Below is a small trained network, with its code and all its weights. Each question gives an input and a class and asks what happens when units are switched off, that is, made to give their printed mean instead of their output.

import numpy as np


def w(rows, s, z=0):
    codes = np.array(rows[::2]) - 128.0
    scale = np.full(codes.shape[1], s)
    scale[-1] = z or s
    return codes * scale


def f(y):
    return np.maximum(y, 0)


def log_softmax(a):
    a = a - a.max(-1, keepdims=True)
    return a - np.log(np.exp(a).sum(-1, keepdims=True))


def net(x, mask):
    res = np.array(x, float).reshape(1, 4) / 4 @ E
    y = f(res @ A[0][:, :-1].T + A[0][:, -1])
    res = res + np.where(mask, y, B[0][:, -1]) @ B[0][:, :-1]
    return log_softmax(res[-1] @ U[:, :-1].T + U[:, -1])


A, B = {}, {}
E = w([
[201,18,123,199,18,240,76,160,183],'x0',
[152,162,112,141,112,99,176,124,147],'x1',
[189,54,72,162,253,94,150,181,99],'x2',
[135,118,110,78,129,187,128,123,117],'x3',
],0.012)
A[0] = w([
[149,82,21,181,165,132,128,247,128,38],'n0',
[230,101,100,146,174,114,142,180,128,5],'n1',
[97,169,150,142,99,183,150,87,173,61],'n2',
[121,174,196,117,50,155,93,84,171,27],'n3',
[148,109,77,163,154,135,128,163,100,79],'n4',
[121,82,181,120,152,88,66,87,149,152],'n5',
[147,53,42,216,16,188,117,226,223,99],'n6',
[108,156,135,47,164,67,145,86,67,164],'n7',
[179,61,111,172,58,154,91,164,243,108],'n8',
[89,205,254,151,55,212,115,84,209,13],'n9',
[124,118,47,98,145,155,112,19,166,73],'n10',
[161,43,89,159,92,146,63,84,205,197],'n11',
[102,175,160,130,42,140,99,80,180,33],'n12',
],0.0085,0.0021)
B[0] = w([
[228,26,192,234,253,230,177,143,58,204],'n0',
[183,85,172,141,162,164,200,117,151,190],'n1',
[163,142,139,188,180,161,153,123,130,170],'n2',
[155,104,225,215,191,148,222,160,153,198],'n3',
[142,122,170,165,159,197,45,191,124,167],'n4',
[185,104,83,86,118,109,109,132,115,146],'n5',
[10,174,58,93,104,67,39,129,143,254],'n6',
[76,172,118,17,35,38,155,91,118,230],'n7',
[50,143,84,123,22,48,59,30,163,227],'n8',
[145,40,158,199,159,182,150,215,98,225],'n9',
[147,116,120,102,79,136,160,124,179,140],'n10',
[106,184,80,40,133,61,71,183,77,207],'n11',
[180,144,157,225,159,149,188,130,82,198],'n12',
],0.0068,0.016)
U = w([
[26,217,81,36,94,2,52,81,141,254],'0',
[216,64,236,215,152,199,151,214,100,2],'1',
],0.007,0.0016)

Each question gives the input, the list of numbers given to net, and the class t.
The units are the neurons (one row each of A and B). Each row of codes is followed by its name. A weight is (code - 128) times the scale printed after its matrix; where a second scale follows, it is the last column's (A, B and U).
mask holds one flag per neuron, in row order. A switched-off neuron (its flag False) gives its mean, the last column of its row in B, instead of its output. The means were averaged over made-up inputs and are rounded, as every weight is.
A unit's drop is (log p(t) with every unit on - log p(t) with that unit switched off) / (log p(t) with every unit on - log p(t) with every unit switched off).
The circuit of an input: a set's keep is (log p(t) with only the set's units on - log p(t) with every unit switched off) / (log p(t) with every unit on - log p(t) with every unit switched off). Starting from the 12 units with the biggest drops (on a tie, the unit counted first), units are removed one at a time, each time the one whose removal leaves the highest keep (on an exact tie, the one counted first), for as long as the keep stays at least 0.8.
circuit, biggest first: the units of the circuit, biggest drop first
k most important neurons: the k neurons with the biggest drops, biggest first
drop of u: that unit's drop, to one decimal
input [7,4,4,0], class 0: circuit, biggest first => [n6]
input [-3,8,4,-4], class 1: 3 most important neurons => [n6 n8 n11]
input [5,-8,4,2], class 0: 2 most important neurons => [n6 n8]
input [-3,8,-4,-1], class 1: 2 most important neurons => [n6 n8]
input [-7,8,-8,6], class 1: 2 most important neurons => [n9 n6]
input [-6,3,8,-2], class 1: 2 most important neurons => [n0 n6]
input [7,-4,7,6], class 0: 4 most important neurons => [n6 n8 n11 n9]
input [6,-8,-4,-3], class 0: 2 most important neurons => [n6 n8]
input [7,2,5,-1], class 0: drop of n6 => 0.7
input [4,-7,3,5], class 0: drop of n6 => 0.1
input [1,-4,0,7], class 0: drop of n0 => 0.3
